Below is a small trained network, with its code and all its weights. Each question gives an input and a class and asks what happens when units are switched off, that is, made to give their printed mean instead of their output.

import numpy as np


def w(rows, s, z=0):
    codes = np.array(rows[::2]) - 128.0
    scale = np.full(codes.shape[1], s)
    scale[-1] = z or s
    return codes * scale


def f(y):
    return y / 2 * (1 + np.tanh(0.7978845608 * (y + 0.044715 * y**3)))


def log_softmax(a):
    a = a - a.max(-1, keepdims=True)
    return a - np.log(np.exp(a).sum(-1, keepdims=True))


def net(x, mask):
    res = np.array(x, float).reshape(1, 6) / 4 @ E
    y = f(res @ A[0][:, :-1].T + A[0][:, -1])
    res = res + np.where(mask, y, B[0][:, -1]) @ B[0][:, :-1]
    return log_softmax(res[-1] @ U[:, :-1].T + U[:, -1])


A, B = {}, {}
E = w([
[126,131,131],'x0',
[254,213,128],'x1',
[128,130,129],'x2',
[123,137,133],'x3',
[173,46,242],'x4',
[129,123,129],'x5',
],0.0074)
A[0] = w([
[37,47,139,91],'neuron 1',
[145,181,127,254],'neuron 2',
[59,99,148,52],'neuron 3',
[220,195,147,69],'neuron 4',
[228,169,119,67],'neuron 5',
[77,190,56,35],'neuron 6',
[162,83,218,106],'neuron 7',
[170,74,254,109],'neuron 8',
[144,145,96,251],'neuron 9',
[74,247,4,81],'neuron 10',
[241,158,105,141],'neuron 11',
[110,116,125,10],'neuron 12',
[223,183,133,80],'neuron 13',
[144,104,218,77],'neuron 14',
[58,44,115,79],'neuron 15',
],0.0077,0.0054)
B[0] = w([
[71,221,106,192],'neuron 1',
[107,76,185,244],'neuron 2',
[98,225,87,135],'neuron 3',
[61,204,100,182],'neuron 4',
[67,239,116,173],'neuron 5',
[216,111,71,158],'neuron 6',
[187,117,62,176],'neuron 7',
[215,148,23,208],'neuron 8',
[124,64,189,234],'neuron 9',
[232,36,63,253],'neuron 10',
[38,160,150,213],'neuron 11',
[142,253,27,99],'neuron 12',
[60,212,121,182],'neuron 13',
[202,140,15,150],'neuron 14',
[84,217,98,172],'neuron 15',
],0.0071,0.0053)
U = w([
[122,77,182,255],'0',
[250,84,29,51],'1',
[3,232,145,48],'2',
],0.007,0.0066)

Each question gives the input, the list of numbers given to net, and the class t.
The units are the neurons (one row each of A and B). Each row of codes is followed by its name. A weight is (code - 128) times the scale printed after its matrix; where a second scale follows, it is the last column's (A, B and U).
mask holds one flag per neuron, in row order. A switched-off neuron (its flag False) gives its mean, the last column of its row in B, instead of its output. The means were averaged over made-up inputs and are rounded, as every weight is.
A unit's drop is (log p(t) with every unit on - log p(t) with that unit switched off) / (log p(t) with every unit on - log p(t) with every unit switched off).
The circuit of an input: a set's keep is (log p(t) with only the set's units on - log p(t) with every unit switched off) / (log p(t) with every unit on - log p(t) with every unit switched off). Starting from the 12 units with the biggest drops (on a tie, the unit counted first), units are removed one at a time, each time the one whose removal leaves the highest keep (on an exact tie, the one counted first), for as long as the keep stays at least 0.8.
units of the circuit, in order: the units of the circuit, biggest drop first
top k neurons: the k neurons with the biggest drops, biggest first
drop when u is switched off: that unit's drop, to one decimal
input [-7,-6,-5,-7,-6,-4], class 1: units of the circuit, in order -> [neuron 10]
input [1,-8,2,-4,6,6], class 2: units of the circuit, in order -> [neuron 1; neuron 15]
input [0,-2,1,-4,8,-1], class 1: units of the circuit, in order -> [neuron 8; neuron 14]
input [6,-8,4,0,-8,6], class 1: top 2 neurons -> [neuron 10; neuron 6]
input [7,-6,-1,4,3,-4], class 2: units of the circuit, in order -> [neuron 1; neuron 10]
input [-4,-8,-2,4,2,8], class 2: units of the circuit, in order -> [neuron 1; neuron 15]
input [-4,-4,2,0,4,4], class 1: units of the circuit, in order -> [neuron 8; neuron 11]
input [-4,-6,-7,-5,8,8], class 1: units of the circuit, in order -> [neuron 8; neuron 14]
input [5,-4,0,7,4,-2], class 1: units of the circuit, in order -> [neuron 8; neuron 11]
input [5,-5,-3,-8,0,0], class 2: units of the circuit, in order -> [neuron 10; neuron 1]
input [-3,0,2,1,7,7], class 1: units of the circuit, in order -> [neuron 8; neuron 14]
input [-7,5,-3,-5,4,-1], class 2: units of the circuit, in order -> [neuron 10; neuron 11]
input [8,-3,0,0,4,8], class 1: top 2 neurons -> [neuron 8; neuron 11]
input [0,0,-4,2,-6,-4], class 1: units of the circuit, in order -> [neuron 10]
input [8,-1,1,-1,-7,7], class 1: top 2 neurons -> [neuron 10; neuron 6]
input [5,-3,3,1,7,3], class 1: drop when neuron 7 is switched off -> 0.1
input [0,-3,2,4,8,0], class 1: drop when neuron 14 is switched off -> 0.1
input [-8,6,-3,-5,2,3], class 2: drop when neuron 13 is switched off -> 0.1
input [4,7,6,1,2,4], class 2: drop when neuron 5 is switched off -> 0.1
input [5,-8,4,5,-1,2], class 2: top neuron -> [neuron 1]
